Below is a small trained network, with its code and all its weights. Each question gives an input and a class and asks what happens when units are switched off, that is, made to give their printed mean instead of their output.

import numpy as np


def w(rows, s, z=0):
    codes = np.array(rows[::2]) - 128.0
    scale = np.full(codes.shape[1], s)
    scale[-1] = z or s
    return codes * scale


def f(y):
    return np.maximum(y, 0)


def log_softmax(a):
    a = a - a.max(-1, keepdims=True)
    return a - np.log(np.exp(a).sum(-1, keepdims=True))


def net(x, mask):
    res = np.array(x, float).reshape(1, 8) / 4 @ E
    y = f(res @ A[0][:, :-1].T + A[0][:, -1])
    res = res + np.where(mask, y, B[0][:, -1]) @ B[0][:, :-1]
    return log_softmax(res[-1] @ U[:, :-1].T + U[:, -1])


A, B = {}, {}
E = w([
[16,255,80,183,251,125,184,90,131,244,13],'x0',
[125,134,119,120,129,101,116,146,151,134,138],'x1',
[201,159,36,244,228,237,67,175,231,117,223],'x2',
[129,116,123,131,130,130,138,127,127,132,125],'x3',
[122,128,131,131,138,134,122,105,108,126,142],'x4',
[36,54,30,118,155,155,33,222,22,46,23],'x5',
[126,121,122,114,159,129,136,109,103,126,154],'x6',
[126,137,137,136,120,134,122,123,122,124,126],'x7',
],0.0081)
A[0] = w([
[109,49,155,67,43,62,102,155,51,79,128,234],'n1',
[49,110,74,109,166,147,45,197,54,122,58,161],'n2',
[201,181,228,136,110,147,206,86,202,178,205,233],'n3',
[207,87,65,182,148,234,75,180,177,71,215,158],'n4',
[49,196,139,84,124,62,202,68,67,255,26,199],'n5',
[182,180,191,97,84,84,204,61,170,189,149,237],'n6',
[176,169,61,192,206,210,114,133,195,172,180,131],'n7',
[173,45,203,53,52,46,122,117,84,68,149,254],'n8',
[85,215,86,190,187,248,144,142,191,180,141,124],'n9',
[202,71,129,99,54,161,93,145,141,47,213,249],'n10',
],0.0087,0.006)
B[0] = w([
[87,55,176,34,122,142,127,184,99,135,75,217],'n1',
[53,185,33,127,171,148,72,203,78,51,76,209],'n2',
[230,86,160,128,90,23,196,2,172,202,217,252],'n3',
[219,96,57,205,27,189,62,185,45,174,152,232],'n4',
[41,221,128,152,101,55,225,129,127,35,206,236],'n5',
[115,108,219,126,184,100,185,63,219,157,242,229],'n6',
[180,184,64,208,137,160,114,52,148,195,62,223],'n7',
[97,53,213,9,135,167,157,119,133,181,76,231],'n8',
[148,192,67,224,212,129,103,66,162,182,55,212],'n9',
[208,35,119,134,37,164,138,176,41,186,179,234],'n10',
],0.0086,0.021)
U = w([
[153,45,240,59,128,136,183,79,173,184,169,229],'0',
[58,193,193,168,159,63,208,72,199,88,194,200],'1',
[240,66,110,193,40,106,129,71,127,191,201,63],'2',
[190,201,102,188,200,106,150,23,210,210,77,19],'3',
[67,48,156,51,128,162,91,180,76,109,7,254],'4',
[52,197,67,126,99,47,180,193,58,2,71,116],'5',
[166,95,47,203,65,213,58,229,53,91,126,86],'6',
[86,173,47,210,235,216,33,149,142,113,34,69],'7',
],0.008,0.0042)

Each question gives the input, the list of numbers given to net, and the class t.
The units are the neurons (one row each of A and B). Each row of codes is followed by its name. A weight is (code - 128) times the scale printed after its matrix; where a second scale follows, it is the last column's (A, B and U).
mask holds one flag per neuron, in row order. A switched-off neuron (its flag False) gives its mean, the last column of its row in B, instead of its output. The means were averaged over made-up inputs and are rounded, as every weight is.
A unit's drop is (log p(t) with every unit on - log p(t) with that unit switched off) / (log p(t) with every unit on - log p(t) with every unit switched off).
The circuit of an input: a set's keep is (log p(t) with only the set's units on - log p(t) with every unit switched off) / (log p(t) with every unit on - log p(t) with every unit switched off). Starting from all 10 units, units are removed one at a time, each time the one whose removal leaves the highest keep (on an exact tie, the one counted first), for as long as the keep stays at least 0.8.
circuit, biggest first: the units of the circuit, biggest drop first
top k neurons: the k neurons with the biggest drops, biggest first
drop when u is switched off: that unit's drop, to one decimal
input [2,-4,0,8,-2,7,-8,7], class 5: top 2 neurons => [n7 n9]
input [1,-7,-1,-4,4,-1,2,-4], class 1: circuit, biggest first => [n10 n4]
input [2,-6,8,-4,2,-6,7,4], class 3: circuit, biggest first => [n9]
input [6,1,-1,-8,8,1,7,3], class 5: circuit, biggest first => [n3 n5]
input [-8,-3,-1,2,3,2,-6,-7], class 4: top 2 neurons => [n8 n3]
input [-8,0,2,5,5,1,1,-1], class 6: top 2 neurons => [n3 n4]
input [1,-3,-3,-7,-6,-4,1,2], class 1: circuit, biggest first => [n10 n5]
input [0,-6,-2,8,8,1,4,-4], class 4: top 2 neurons => [n3 n6]
input [-8,-7,-1,5,-7,6,7,-3], class 4: top 2 neurons => [n8 n1]
input [1,6,-6,-2,6,5,3,6], class 5: top 2 neurons => [n5 n2]
input [0,4,-7,3,-3,4,6,3], class 4: top 2 neurons => [n1 n8]
input [-5,-3,0,-5,1,-7,7,-8], class 0: top 2 neurons => [n8 n6]
input [-8,4,-7,8,-1,1,2,0], class 4: top 2 neurons => [n3 n1]
input [0,8,-3,-8,-6,6,-8,5], class 4: circuit, biggest first => [n1]
input [-8,-1,-7,1,2,1,0,-5], class 4: top 2 neurons => [n3 n1]
input [7,0,3,-2,-5,3,-2,-1], class 7: drop when n3 is switched off => 0.2
input [5,-1,-4,4,-8,0,-5,7], class 1: drop when n4 is switched off => 0.2
input [3,2,-3,3,4,7,3,-1], class 5: drop when n7 is switched off => 0.0
